Below is a small trained network, with its code and all its weights. Each question gives an input and a target symbol and asks what happens when units are switched off, that is, made to give their printed mean instead of their output.

import numpy as np


def w(rows, s, z=0):
    codes = np.array(rows[::2]) - 128.0
    scale = np.full(codes.shape[1], s)
    scale[-1] = z or s
    return codes * scale


def f(y):
    return y / 2 * (1 + np.tanh(0.7978845608 * (y + 0.044715 * y**3)))


def softmax(a):
    e = np.exp(a - a.max(-1, keepdims=True))
    return e / e.sum(-1, keepdims=True)


def log_softmax(a):
    a = a - a.max(-1, keepdims=True)
    return a - np.log(np.exp(a).sum(-1, keepdims=True))


def net(x, mask):
    ids = ['ΔΞΦΩαζηλψ'.index(c) for c in x.split()]
    T = len(ids)
    res = E[ids] + P[:T]
    r = res
    for j in range(2):
        rows = slice(2 * j, 2 * j + 2)
        q, k, v = (r @ M[0][rows].T for M in (Q, K, V))
        z = softmax(np.where(np.tri(T) > 0, q @ k.T / 2**0.5, -1e9)) @ v
        o = O[0][rows]
        res = res + np.where(mask[j], z, o[:, -1]) @ o[:, :-1]
    y = f(res @ A[0][:, :-1].T + A[0][:, -1])
    res = res + np.where(mask[2:14], y, B[0][:, -1]) @ B[0][:, :-1]
    return log_softmax(res[-1] @ U[:, :-1].T + U[:, -1])


Q, K, V, O, A, B = {}, {}, {}, {}, {}, {}
E = w([
[158,4,199,210,105],'Δ',
[155,183,136,154,4],'Ξ',
[103,160,38,185,168],'Φ',
[184,172,203,192,71],'Ω',
[14,60,132,79,232],'α',
[74,146,195,240,2],'ζ',
[120,233,177,138,85],'η',
[175,223,221,155,141],'λ',
[47,206,111,146,7],'ψ',
],0.0086)
P = w([
[130,143,243,103,2],'0',
[154,131,120,175,155],'1',
[144,136,125,165,159],'2',
[143,119,127,170,166],'3',
[137,130,133,171,163],'4',
[137,131,127,167,167],'5',
[131,135,132,163,161],'6',
[133,129,138,163,161],'7',
[139,122,107,168,160],'8',
[127,108,130,182,164],'9',
],0.006)
Q[0] = w([
[103,215,107,106,156],'head 0',
[22,211,252,168,69],'head 0',
[131,15,57,74,197],'head 1',
[161,76,142,148,93],'head 1',
],0.024)
K[0] = w([
[92,171,91,113,112],'head 0',
[135,104,190,2,39],'head 0',
[160,147,39,165,201],'head 1',
[199,134,186,161,137],'head 1',
],0.029)
V[0] = w([
[84,176,197,52,192],'head 0',
[4,44,129,155,92],'head 0',
[172,98,180,203,238],'head 1',
[17,165,56,145,126],'head 1',
],0.02)
O[0] = w([
[134,149,255,152,188,105],'head 0',
[127,177,29,45,210,254],'head 0',
[96,154,94,251,181,103],'head 1',
[56,198,156,77,85,85],'head 1',
],0.014,0.009)
A[0] = w([
[157,160,98,136,115,66],'neuron 0',
[104,168,181,110,113,112],'neuron 1',
[170,138,138,173,97,103],'neuron 2',
[141,160,91,159,113,33],'neuron 3',
[211,200,131,144,130,166],'neuron 4',
[152,176,124,173,106,95],'neuron 5',
[152,90,149,127,119,132],'neuron 6',
[65,106,155,100,181,112],'neuron 7',
[189,252,100,176,47,140],'neuron 8',
[138,144,160,117,93,160],'neuron 9',
[118,206,166,143,105,61],'neuron 10',
[125,135,156,162,146,3],'neuron 11',
],0.016,0.0062)
B[0] = w([
[174,114,182,153,163,212],'neuron 0',
[64,110,130,191,199,205],'neuron 1',
[161,215,58,91,184,212],'neuron 2',
[92,63,190,85,72,204],'neuron 3',
[77,115,116,145,82,243],'neuron 4',
[133,124,135,67,118,168],'neuron 5',
[158,129,214,183,65,205],'neuron 6',
[129,115,104,140,27,254],'neuron 7',
[124,168,115,149,224,185],'neuron 8',
[77,87,180,117,153,166],'neuron 9',
[212,128,75,100,73,199],'neuron 10',
[54,151,141,4,129,158],'neuron 11',
],0.016,0.009)
U = w([
[139,69,75,159,174,174],'Δ',
[156,126,131,95,82,16],'Ξ',
[95,214,83,180,253,253],'Φ',
[211,193,103,183,133,163],'Ω',
[76,182,68,156,84,191],'α',
[180,159,60,43,146,96],'ζ',
[106,156,150,172,160,131],'η',
[136,211,142,100,143,86],'λ',
[84,142,116,95,159,55],'ψ',
],0.0039,0.0034)

Each question gives the input, a string of symbols that net reads in full, and the target symbol t.
The units are the heads (2 rows each of Q, K, V and O) and the neurons (one row each of A and B). Each row of codes is followed by its name. A weight is (code - 128) times the scale printed after its matrix; where a second scale follows, it is the last column's (O, A, B and U).
mask holds one flag per unit, heads first, then neurons. A switched-off unit (its flag False) gives its mean, the last column of its rows in O or B, instead of its output. The means were averaged over made-up inputs and are rounded, as every weight is.
A unit's drop is (log p(t) with every unit on - log p(t) with that unit switched off) / (log p(t) with every unit on - log p(t) with every unit switched off).
The circuit of an input: a set's keep is (log p(t) with only the set's units on - log p(t) with every unit switched off) / (log p(t) with every unit on - log p(t) with every unit switched off). Starting from the 12 units with the biggest drops (on a tie, the unit counted first), units are removed one at a time, each time the one whose removal leaves the highest keep (on an exact tie, the one counted first), for as long as the keep stays at least 0.8.
circuit, biggest first: the units of the circuit, biggest drop first
most important unit: the unit with the biggest drop
top k neurons: the k neurons with the biggest drops, biggest first
which heads matter: for each layer, one digit per head in row order, 1 if its drop is at least 0.15 and else 0, layers parted by /
drop when u is switched off: that unit's drop, to one decimal
input η Ω Δ, target Δ: circuit, biggest first : head 1; head 0; neuron 3
input Φ Φ Ω ζ ψ, target Φ: top 2 neurons : neuron 8; neuron 7
input ζ Ω Ω λ, target ζ: circuit, biggest first : head 1; head 0
input ψ ζ Ξ Ξ, target ψ: which heads matter : 01
input Φ Ξ ζ, target Φ: most important unit : neuron 8
input ζ ζ α λ ζ Ξ Φ, target Φ: which heads matter : 11
input Ξ α Δ Ω ζ ψ Δ Ξ Ω ζ, target Ξ: which heads matter : 11
input λ Δ Δ Δ Φ λ, target λ: circuit, biggest first : head 0; neuron 11; neuron 2
input Φ Δ Ω Ω α Ω, target Φ: top 4 neurons : neuron 8; neuron 2; neuron 7; neuron 10
input η Ω η η Φ ζ λ ψ, target η: circuit, biggest first : head 0; neuron 1; neuron 9
input Φ ζ Δ Ω, target Φ: which heads matter : 01
input ζ Ξ ζ α ζ ψ Δ ψ λ ζ, target ζ: circuit, biggest first : head 0; head 1
input Ω ζ ζ ψ η Ω Ξ, target Ω: circuit, biggest first : head 1; head 0; neuron 6; neuron 2
input α η Ξ ζ η ζ η Ξ, target α: which heads matter : 11
input Δ ζ Ω ζ Ω Ξ ζ λ Φ ψ, target Δ: which heads matter : 11
input Δ ζ Φ Φ α, target α: which heads matter : 01
input η Φ Ω ζ α λ, target η: top neuron : neuron 1
input α ζ Δ Φ Ω Ω ζ Ω Φ ψ, target α: top 2 neurons : neuron 7; neuron 4
input η Φ Ω λ, target η: top 3 neurons : neuron 1; neuron 6; neuron 9
input Ξ ψ Ω ζ Ω, target Ξ: most important unit : head 1
input ζ Ω Φ α ζ ψ, target ζ: drop when head 0 is switched off : 0.5
input Δ ψ Ω, target Δ: drop when head 0 is switched off : 0.4
input η Ξ ζ η ζ Ω ζ Ω, target η: drop when head 0 is switched off : 1.1
